Below is a small trained network, with its code and all its weights. Each question gives an input and a target symbol and asks what happens when units are switched off, that is, made to give their printed mean instead of their output.

import numpy as np


def w(rows, s, z=0):
    codes = np.array(rows[::2]) - 128.0
    scale = np.full(codes.shape[1], s)
    scale[-1] = z or s
    return codes * scale


def f(y):
    return y / 2 * (1 + np.tanh(0.7978845608 * (y + 0.044715 * y**3)))


def softmax(a):
    e = np.exp(a - a.max(-1, keepdims=True))
    return e / e.sum(-1, keepdims=True)


def log_softmax(a):
    a = a - a.max(-1, keepdims=True)
    return a - np.log(np.exp(a).sum(-1, keepdims=True))


def net(x, mask):
    ids = ['αβγδεηθμξστω'.index(c) for c in x.split()]
    T = len(ids)
    res = E[ids] + P[:T]
    u = 0
    for l in range(2):
        q, k, v = (res @ M[l].T for M in (Q, K, V))
        z = softmax(np.where(np.tri(T) > 0, q @ k.T / 4**0.5, -1e9)) @ v
        res = res + np.where(mask[u], z, O[l][:, -1]) @ O[l][:, :-1]
        u += 1
        y = f(res @ A[l][:, :-1].T + A[l][:, -1])
        res = res + np.where(mask[u : u + 4], y, B[l][:, -1]) @ B[l][:, :-1]
        u += 4
    return log_softmax(res[-1] @ U[:, :-1].T + U[:, -1])


Q, K, V, O, A, B = {}, {}, {}, {}, {}, {}
E = w([
[108,158,142,228],'α',
[97,111,57,44],'β',
[151,220,179,39],'γ',
[88,200,33,150],'δ',
[115,135,136,57],'ε',
[100,135,135,119],'η',
[196,166,84,147],'θ',
[195,186,133,189],'μ',
[155,34,146,57],'ξ',
[138,138,172,255],'σ',
[180,144,65,117],'τ',
[35,100,161,129],'ω',
],0.016)
P = w([
[179,184,103,216],'0',
[177,187,148,233],'1',
[181,186,147,224],'2',
[172,178,137,227],'3',
[174,181,135,223],'4',
[175,187,130,232],'5',
[178,177,128,240],'6',
[179,173,129,228],'7',
[181,180,112,218],'8',
[185,175,116,237],'9',
[178,154,131,234],'10',
[175,169,118,249],'11',
[176,167,125,238],'12',
[176,169,115,254],'13',
],0.0029)
Q[0] = w([
[5,149,38,166],'L0H1',
[136,148,89,53],'L0H1',
[36,128,85,171],'L0H1',
[236,220,56,185],'L0H1',
],0.014)
K[0] = w([
[28,3,72,120],'L0H1',
[155,166,119,44],'L0H1',
[60,38,93,149],'L0H1',
[252,4,120,92],'L0H1',
],0.014)
V[0] = w([
[156,84,149,122],'L0H1',
[170,71,159,110],'L0H1',
[26,254,51,143],'L0H1',
[170,48,135,197],'L0H1',
],0.0053)
O[0] = w([
[152,92,110,110,92],'L0H1',
[174,67,91,108,90],'L0H1',
[40,254,200,124,227],'L0H1',
[159,71,119,194,6],'L0H1',
],0.0064,0.0011)
A[0] = w([
[90,134,37,102,49],'L0N1',
[174,90,102,177,1],'L0N2',
[142,91,155,90,115],'L0N3',
[6,121,96,92,148],'L0N4',
],0.016,0.003)
B[0] = w([
[44,118,88,169,187],'L0N1',
[105,42,67,228,193],'L0N2',
[88,196,82,224,131],'L0N3',
[203,2,84,146,254],'L0N4',
],0.0087,0.0067)
Q[1] = w([
[75,17,235,98],'L1H1',
[90,165,202,191],'L1H1',
[249,131,248,53],'L1H1',
[152,31,138,70],'L1H1',
],0.017)
K[1] = w([
[74,35,249,118],'L1H1',
[99,151,138,211],'L1H1',
[212,169,212,110],'L1H1',
[151,66,173,62],'L1H1',
],0.018)
V[1] = w([
[199,130,190,113],'L1H1',
[112,122,242,181],'L1H1',
[97,82,173,133],'L1H1',
[254,101,111,67],'L1H1',
],0.0094)
O[1] = w([
[231,69,172,87,2],'L1H1',
[195,106,254,162,10],'L1H1',
[84,102,144,181,122],'L1H1',
[166,34,20,92,107],'L1H1',
],0.0081,0.0062)
A[1] = w([
[78,70,105,107,124],'L1N1',
[233,117,118,131,76],'L1N2',
[104,102,114,5,72],'L1N3',
[150,153,83,26,3],'L1N4',
],0.016,0.0038)
B[1] = w([
[156,126,183,115,251],'L1N1',
[208,154,146,117,163],'L1N2',
[90,169,141,253,195],'L1N3',
[87,82,104,21,193],'L1N4',
],0.02,0.015)
U = w([
[106,186,227,88,69],'α',
[129,55,215,66,76],'β',
[86,188,223,1,142],'γ',
[104,204,93,123,181],'δ',
[37,76,187,75,106],'ε',
[119,124,154,84,129],'η',
[152,133,102,64,253],'θ',
[170,170,150,105,133],'μ',
[148,50,64,152,145],'ξ',
[122,130,194,141,46],'σ',
[100,98,92,44,176],'τ',
[124,133,148,85,179],'ω',
],0.0072,0.0047)

Each question gives the input, a string of symbols that net reads in full, and the target symbol t.
The units are the heads (4 rows each of Q, K, V and O) and the neurons (one row each of A and B). Each row of codes is followed by its name. A weight is (code - 128) times the scale printed after its matrix; where a second scale follows, it is the last column's (O, A, B and U).
mask holds one flag per unit, layer by layer, with each layer's heads first. A switched-off unit (its flag False) gives its mean, the last column of its rows in O or B, instead of its output. The means were averaged over made-up inputs and are rounded, as every weight is.
A unit's drop is (log p(t) with every unit on - log p(t) with that unit switched off) / (log p(t) with every unit on - log p(t) with every unit switched off).
The circuit of an input: a set's keep is (log p(t) with only the set's units on - log p(t) with every unit switched off) / (log p(t) with every unit on - log p(t) with every unit switched off). Starting from all 10 units, units are removed one at a time, each time the one whose removal leaves the highest keep (on an exact tie, the one counted first), for as long as the keep stays at least 0.8.
circuit, biggest first: the units of the circuit, biggest drop first
most important unit: the unit with the biggest drop
k most important neurons: the k neurons with the biggest drops, biggest first
top k neurons in layer l: the k neurons of layer l with the biggest drops, biggest first
drop of u: that unit's drop, to one decimal
input δ γ β δ η σ η γ δ η η ω η τ, target δ: circuit, biggest first	[L0N1, L1H1]
input ω η θ γ β ω σ β θ, target θ: 4 most important neurons	[L1N2, L0N1, L1N3, L1N1]
input ω β σ η δ α ξ σ θ α, target ξ: circuit, biggest first	[L0H1]
input α β γ β γ σ ε δ σ η α α, target δ: circuit, biggest first	[L1N1, L1H1]
input σ ξ η η δ δ β θ β δ τ, target δ: circuit, biggest first	[L1H1, L0N1]
input μ ε β β θ μ σ δ β μ α η α σ, target δ: 3 most important neurons	[L0N1, L1N1, L1N4]
input σ η τ ω σ γ δ α β δ σ η θ, target δ: 3 most important neurons	[L0N1, L0N4, L1N1]
input μ β β β θ ε ω, target β: 2 most important neurons	[L0N4, L1N3]
input δ μ μ η θ, target δ: 3 most important neurons	[L0N4, L1N1, L1N4]
input α α ω μ η α β θ σ δ β σ ω μ, target δ: 3 most important neurons	[L1N1, L0N1, L1N4]
input η ξ β ω η ξ β β θ, target ξ: 2 most important neurons	[L0N2, L1N4]
input θ σ θ τ τ, target τ: 4 most important neurons	[L1N4, L0N4, L1N1, L1N3]
input γ τ ξ θ δ σ, target δ: 3 most important neurons	[L0N1, L0N4, L1N4]
input ω η β β ξ ω β δ τ γ β ω μ, target δ: top 2 neurons in layer 0	[L0N2, L0N1]
input η ω τ γ ξ γ τ β β, target ε: 3 most important neurons	[L1N4, L1N1, L1N3]
input β α ξ α γ τ σ η δ τ α α, target δ: 2 most important neurons	[L0N1, L0N4]
input β ξ μ, target ξ: most important unit	L0H1
input γ ξ ω α α η μ, target ξ: top 2 neurons in layer 0	[L0N2, L0N4]
input δ η θ ξ γ α σ β τ β β ω σ, target ξ: drop of L0N4	-0.1
input α α α τ ω θ μ β α, target α: drop of L1H1	1.1
input τ γ η ε μ β σ μ α, target α: drop of L1H1	1.2
